Below are the code and all the weights of a small trained network. Each question names an input and a class and asks about switching units off, where a switched-off unit gives its printed mean instead of its output.

import numpy as np


def w(rows, s, z=0):
    codes = np.array(rows[::2]) - 128.0
    scale = np.full(codes.shape[1], s)
    scale[-1] = z or s
    return codes * scale


def norm(h):
    return h / np.sqrt((h * h).mean(-1, keepdims=True) + 1e-5)


def f(y):
    return y / 2 * (1 + np.tanh(0.7978845608 * (y + 0.044715 * y**3)))


def log_softmax(a):
    a = a - a.max(-1, keepdims=True)
    return a - np.log(np.exp(a).sum(-1, keepdims=True))


def net(x, mask):
    res = np.array(x, float).reshape(1, 5) / 4 @ E
    u = 0
    for l in range(3):
        y = f(norm(res) @ A[l][:, :-1].T + A[l][:, -1])
        res = res + np.where(mask[u : u + 13], y, B[l][:, -1]) @ B[l][:, :-1]
        u += 13
    return log_softmax(norm(res)[-1] @ U[:, :-1].T + U[:, -1])


A, B = {}, {}
E = w([
[53,173,150,91,4],'x0',
[191,208,116,208,106],'x1',
[87,169,94,169,198],'x2',
[136,210,142,11,191],'x3',
[164,104,50,172,180],'x4',
],0.0019)
A[0] = w([
[100,69,91,119,63,245],'0.n1',
[93,175,176,125,92,254],'0.n2',
[129,72,162,88,155,92],'0.n3',
[196,100,120,84,207,114],'0.n4',
[174,124,95,44,152,126],'0.n5',
[148,103,229,151,107,183],'0.n6',
[92,162,136,142,183,63],'0.n7',
[145,96,121,178,118,155],'0.n8',
[254,111,152,112,79,37],'0.n9',
[149,163,85,103,107,247],'0.n10',
[121,139,165,182,78,81],'0.n11',
[91,118,112,157,213,166],'0.n12',
[68,144,145,140,89,153],'0.n13',
],0.0046,0.00091)
B[0] = w([
[31,152,179,37,248,230],'0.n1',
[7,201,150,189,77,246],'0.n2',
[138,150,89,181,92,148],'0.n3',
[38,107,155,164,93,241],'0.n4',
[58,111,87,114,88,185],'0.n5',
[115,210,119,61,136,191],'0.n6',
[205,159,23,165,63,140],'0.n7',
[114,246,40,101,190,179],'0.n8',
[187,158,202,155,212,179],'0.n9',
[61,244,216,133,117,198],'0.n10',
[71,162,58,95,92,164],'0.n11',
[149,96,86,234,41,210],'0.n12',
[17,36,180,145,154,184],'0.n13',
],0.002,0.0012)
A[1] = w([
[69,146,179,81,58,142],'1.n1',
[91,57,139,102,119,44],'1.n2',
[110,84,52,81,126,142],'1.n3',
[118,147,81,53,140,165],'1.n4',
[58,77,146,83,57,107],'1.n5',
[106,202,101,76,155,125],'1.n6',
[168,3,156,127,222,123],'1.n7',
[140,83,147,185,230,62],'1.n8',
[62,153,157,198,40,254],'1.n9',
[149,109,216,158,107,132],'1.n10',
[253,155,151,148,104,149],'1.n11',
[102,50,82,214,179,110],'1.n12',
[52,47,89,60,90,124],'1.n13',
],0.0038,0.0014)
B[1] = w([
[125,201,131,201,158,218],'1.n1',
[123,173,169,163,113,121],'1.n2',
[105,116,181,131,116,140],'1.n3',
[99,77,102,173,89,151],'1.n4',
[71,197,181,209,151,182],'1.n5',
[139,95,58,63,34,165],'1.n6',
[69,197,67,184,119,193],'1.n7',
[142,123,109,211,142,162],'1.n8',
[169,205,112,126,241,251],'1.n9',
[152,158,134,89,179,137],'1.n10',
[100,133,172,22,188,162],'1.n11',
[233,201,125,161,75,198],'1.n12',
[82,71,254,151,119,182],'1.n13',
],0.0032,0.002)
A[2] = w([
[86,76,183,146,114,160],'2.n1',
[164,113,79,190,163,144],'2.n2',
[75,205,160,82,61,193],'2.n3',
[114,79,190,117,65,51],'2.n4',
[158,80,104,191,127,161],'2.n5',
[162,130,132,165,101,172],'2.n6',
[148,123,106,177,102,90],'2.n7',
[138,181,81,152,162,147],'2.n8',
[105,2,143,90,174,182],'2.n9',
[139,175,190,63,98,232],'2.n10',
[95,105,130,83,39,189],'2.n11',
[146,70,134,148,94,5],'2.n12',
[165,141,153,107,119,202],'2.n13',
],0.0056,0.0017)
B[2] = w([
[111,157,184,151,202,157],'2.n1',
[98,245,79,122,92,207],'2.n2',
[142,99,101,158,137,251],'2.n3',
[138,214,116,178,140,118],'2.n4',
[156,200,65,64,160,171],'2.n5',
[125,136,110,96,166,152],'2.n6',
[124,192,115,115,156,140],'2.n7',
[133,138,90,134,113,210],'2.n8',
[127,252,143,208,140,128],'2.n9',
[141,85,107,144,151,209],'2.n10',
[37,83,118,197,124,138],'2.n11',
[131,171,106,143,113,94],'2.n12',
[114,74,103,87,197,149],'2.n13',
],0.0045,0.0032)
U = w([
[200,224,9,127,134,187],'0',
[208,81,164,107,2,9],'1',
[228,40,157,35,188,139],'2',
[39,138,226,199,156,180],'3',
[210,92,178,103,22,2],'4',
[103,29,82,97,89,88],'5',
],0.0094,0.0074)

Each question gives the input, the list of numbers given to net, and the class t.
The units are the neurons (one row each of A and B). Each row of codes is followed by its name. A weight is (code - 128) times the scale printed after its matrix; where a second scale follows, it is the last column's (A, B and U).
mask holds one flag per neuron, layer by layer. A switched-off neuron (its flag False) gives its mean, the last column of its row in B, instead of its output. The means were averaged over made-up inputs and are rounded, as every weight is.
A unit's drop is (log p(t) with every unit on - log p(t) with that unit switched off) / (log p(t) with every unit on - log p(t) with every unit switched off).
The circuit of an input: a set's keep is (log p(t) with only the set's units on - log p(t) with every unit switched off) / (log p(t) with every unit on - log p(t) with every unit switched off). Starting from the 12 units with the biggest drops (on a tie, the unit counted first), units are removed one at a time, each time the one whose removal leaves the highest keep (on an exact tie, the one counted first), for as long as the keep stays at least 0.8.
units of the circuit, in order: the units of the circuit, biggest drop first
unit that matters most: the unit with the biggest drop
top k neurons: the k neurons with the biggest drops, biggest first
k most important neurons of layer l: the k neurons of layer l with the biggest drops, biggest first
drop of u: that unit's drop, to one decimal
input [-3,-8,2,-5,0], class 0: 2 most important neurons of layer 2	[2.n5, 2.n2]
input [-2,-8,6,-6,4], class 0: units of the circuit, in order	[1.n12, 2.n5]
input [-7,4,-8,-6,-6], class 2: unit that matters most	1.n11
input [-7,7,-2,-5,-8], class 2: top 3 neurons	[1.n11, 0.n6, 1.n1]
input [-8,8,-8,7,3], class 2: top 2 neurons	[1.n11, 1.n1]
input [5,5,-3,-2,-1], class 3: top 4 neurons	[2.n5, 0.n13, 1.n12, 2.n2]
input [1,7,-1,3,-6], class 2: top 2 neurons	[2.n2, 1.n7]
input [-3,8,3,5,-2], class 2: top 2 neurons	[1.n11, 1.n7]
input [7,2,-2,8,-5], class 3: 2 most important neurons of layer 1	[1.n1, 1.n5]
input [7,6,-1,2,-4], class 3: top 2 neurons	[2.n2, 2.n5]
input [-7,-4,-8,3,0], class 3: 2 most important neurons of layer 0	[0.n4, 0.n5]
input [-6,-7,-4,-2,4], class 0: drop of 1.n12	0.1
input [-7,7,-7,1,-2], class 2: drop of 1.n11	0.4
input [-2,4,1,7,-4], class 5: unit that matters most	1.n6
input [-5,4,-5,7,2], class 2: drop of 1.n11	0.3
input [-8,5,-3,-1,-6], class 2: 2 most important neurons of layer 0	[0.n6, 0.n13]
